Below are the code and all the weights of a small trained network. Each question names an input and a target symbol and asks about switching units off, where a switched-off unit gives its printed mean instead of its output.

import numpy as np


def w(rows, s, z=0):
    codes = np.array(rows[::2]) - 128.0
    scale = np.full(codes.shape[1], s)
    scale[-1] = z or s
    return codes * scale


def softmax(a):
    e = np.exp(a - a.max(-1, keepdims=True))
    return e / e.sum(-1, keepdims=True)


def log_softmax(a):
    a = a - a.max(-1, keepdims=True)
    return a - np.log(np.exp(a).sum(-1, keepdims=True))


def net(x, mask):
    ids = ['γελμξπτφω'.index(c) for c in x.split()]
    T = len(ids)
    res = E[ids] + P[:T]
    u = 0
    for l in range(3):
        r = res
        for j in range(3):
            rows = slice(2 * j, 2 * j + 2)
            q, k, v = (r @ M[l][rows].T for M in (Q, K, V))
            z = softmax(np.where(np.tri(T) > 0, q @ k.T / 2**0.5, -1e9)) @ v
            o = O[l][rows]
            res = res + np.where(mask[u + j], z, o[:, -1]) @ o[:, :-1]
        u += 3
    return log_softmax(res[-1] @ U[:, :-1].T + U[:, -1])


Q, K, V, O = {}, {}, {}, {}
E = w([
[97,90,108,133,39],'γ',
[115,148,144,141,195],'ε',
[128,79,201,63,118],'λ',
[116,140,170,127,159],'μ',
[174,140,81,253,129],'ξ',
[167,77,93,56,147],'π',
[167,162,183,110,74],'τ',
[196,77,78,154,125],'φ',
[74,100,196,101,241],'ω',
],0.021)
P = w([
[149,103,255,171,179],'0',
[181,107,212,130,145],'1',
[167,125,172,118,169],'2',
[160,129,142,126,181],'3',
[186,139,134,129,144],'4',
[201,160,120,143,154],'5',
[184,145,102,146,166],'6',
[215,135,107,140,111],'7',
[221,162,83,143,124],'8',
[233,181,104,156,116],'9',
[238,191,103,152,94],'10',
[242,182,126,155,86],'11',
],0.0063)
Q[0] = w([
[72,140,154,254,151],'L0H1',
[250,91,108,117,58],'L0H1',
[136,119,104,240,51],'L0H2',
[147,108,131,41,144],'L0H2',
[76,102,139,127,88],'L0H3',
[156,149,211,114,176],'L0H3',
],0.0096)
K[0] = w([
[55,184,156,185,144],'L0H1',
[186,149,6,127,119],'L0H1',
[92,134,94,156,108],'L0H2',
[162,129,153,80,198],'L0H2',
[92,165,196,132,142],'L0H3',
[186,126,115,40,185],'L0H3',
],0.013)
V[0] = w([
[156,125,141,196,128],'L0H1',
[186,117,162,108,97],'L0H1',
[220,119,192,66,220],'L0H2',
[255,126,178,152,178],'L0H2',
[164,192,77,139,134],'L0H3',
[131,110,239,139,186],'L0H3',
],0.01)
O[0] = w([
[44,202,32,158,79,134],'L0H1',
[123,67,122,180,76,140],'L0H1',
[162,166,190,237,156,255],'L0H2',
[126,170,142,246,139,187],'L0H2',
[109,75,207,55,141,73],'L0H3',
[2,139,106,117,151,235],'L0H3',
],0.0067,0.012)
Q[1] = w([
[75,71,196,134,139],'L1H1',
[139,132,156,48,146],'L1H1',
[59,9,143,112,109],'L1H2',
[172,66,141,106,127],'L1H2',
[159,128,124,158,124],'L1H3',
[99,160,141,71,45],'L1H3',
],0.013)
K[1] = w([
[138,81,87,190,142],'L1H1',
[129,163,222,164,132],'L1H1',
[87,127,183,153,111],'L1H2',
[86,111,151,217,155],'L1H2',
[150,95,113,170,148],'L1H3',
[255,121,59,121,96],'L1H3',
],0.0095)
V[1] = w([
[27,173,244,95,90],'L1H1',
[88,189,53,85,109],'L1H1',
[155,253,154,154,104],'L1H2',
[114,183,74,43,92],'L1H2',
[122,174,156,42,99],'L1H3',
[68,45,194,178,126],'L1H3',
],0.0071)
O[1] = w([
[107,1,138,144,178,121],'L1H1',
[91,139,119,186,110,120],'L1H1',
[97,179,148,176,140,148],'L1H2',
[111,105,153,151,94,57],'L1H2',
[118,131,129,205,161,34],'L1H3',
[87,109,134,74,128,249],'L1H3',
],0.0096,0.014)
Q[2] = w([
[109,96,254,110,107],'L2H1',
[147,98,86,85,108],'L2H1',
[51,56,94,160,151],'L2H2',
[92,228,144,159,116],'L2H2',
[41,158,164,66,163],'L2H3',
[165,149,38,21,206],'L2H3',
],0.0077)
K[2] = w([
[171,60,111,74,83],'L2H1',
[178,66,97,57,99],'L2H1',
[205,120,118,138,174],'L2H2',
[118,145,72,93,137],'L2H2',
[105,103,80,66,103],'L2H3',
[198,97,2,121,177],'L2H3',
],0.0076)
V[2] = w([
[89,119,89,110,111],'L2H1',
[160,91,79,2,33],'L2H1',
[88,101,231,36,107],'L2H2',
[207,144,192,110,193],'L2H2',
[188,148,32,160,123],'L2H3',
[78,122,92,133,91],'L2H3',
],0.0099)
O[2] = w([
[243,255,55,151,84,130],'L2H1',
[181,103,51,128,107,1],'L2H1',
[190,127,172,244,157,177],'L2H2',
[170,170,184,127,102,135],'L2H2',
[144,205,180,190,133,78],'L2H3',
[131,84,186,210,130,138],'L2H3',
],0.0073,0.017)
U = w([
[148,42,218,90,114,60],'γ',
[134,242,171,205,90,212],'ε',
[223,151,177,38,185,221],'λ',
[117,117,246,226,46,156],'μ',
[121,150,67,239,202,216],'ξ',
[86,169,100,143,193,2],'π',
[47,224,72,147,161,87],'τ',
[108,129,157,157,149,85],'φ',
[97,111,94,151,255,32],'ω',
],0.0056,0.0044)

Each question gives the input, a string of symbols that net reads in full, and the target symbol t.
The units are the heads (2 rows each of Q, K, V and O). Each row of codes is followed by its name. A weight is (code - 128) times the scale printed after its matrix; where a second scale follows, it is the last column's (O and U).
mask holds one flag per head, layer by layer. A switched-off head (its flag False) gives its mean, the last column of its rows in O, instead of its output. The means were averaged over made-up inputs and are rounded, as every weight is.
A unit's drop is (log p(t) with every unit on - log p(t) with that unit switched off) / (log p(t) with every unit on - log p(t) with every unit switched off).
The circuit of an input: a set's keep is (log p(t) with only the set's units on - log p(t) with every unit switched off) / (log p(t) with every unit on - log p(t) with every unit switched off). Starting from all 9 units, units are removed one at a time, each time the one whose removal leaves the highest keep (on an exact tie, the one counted first), for as long as the keep stays at least 0.8.
circuit, biggest first: the units of the circuit, biggest drop first
unit that matters most: the unit with the biggest drop
heads that matter: for each layer, one digit per head in row order, 1 if its drop is at least 0.15 and else 0, layers parted by /
input γ ω τ, target ξ: heads that matter : 010 / 010 / 110
input γ λ ω ω, target ξ: circuit, biggest first : [L0H2, L1H2, L2H1]
input γ γ γ ε τ, target ξ: unit that matters most : L0H2
input ε ω φ φ, target ε: circuit, biggest first : [L1H1, L2H3]
input γ γ φ ω ω ε ω τ ω, target ε: heads that matter : 001 / 101 / 001
input γ ω λ ξ ω, target τ: heads that matter : 101 / 101 / 010
input γ π ω ω ω, target λ: heads that matter : 100 / 111 / 100
input ω γ ξ, target μ: circuit, biggest first : [L0H2, L1H1, L2H2, L1H2]
input π μ ω λ, target λ: circuit, biggest first : [L1H1, L2H3, L0H1, L0H2]
input γ λ λ λ, target ξ: circuit, biggest first : [L0H2, L2H1, L2H2]
input μ ξ ω ω γ γ ξ, target τ: circuit, biggest first : [L0H1, L2H2]
input γ π π ε τ ω ω γ ω λ π τ, target λ: heads that matter : 101 / 000 / 101
input ω ε μ γ γ ω ω ω γ τ γ, target ξ: heads that matter : 011 / 101 / 100
input π ξ μ, target τ: unit that matters most : L2H2
input ξ μ ω λ, target τ: circuit, biggest first : [L0H1, L2H2, L0H2, L1H1]
input ξ ω ε, target τ: circuit, biggest first : [L2H2, L0H1, L0H2, L1H1]
input λ ω π φ ξ, target τ: heads that matter : 110 / 100 / 010
input φ ω ε, target ε: circuit, biggest first : [L1H1, L2H3, L0H2]
input π φ ω λ λ λ ω ξ τ, target τ: circuit, biggest first : [L0H1, L0H2, L2H2]
input ε λ ω ω γ φ, target μ: heads that matter : 110 / 110 / 110
input π φ λ φ λ ω τ τ ω φ φ ω, target ε: circuit, biggest first : [L1H1, L2H3]
input φ ω μ, target ε: unit that matters most : L1H1
input ω ω τ μ λ ω ω φ ε, target ε: heads that matter : 011 / 100 / 001
input ω μ π λ, target λ: heads that matter : 110 / 110 / 001
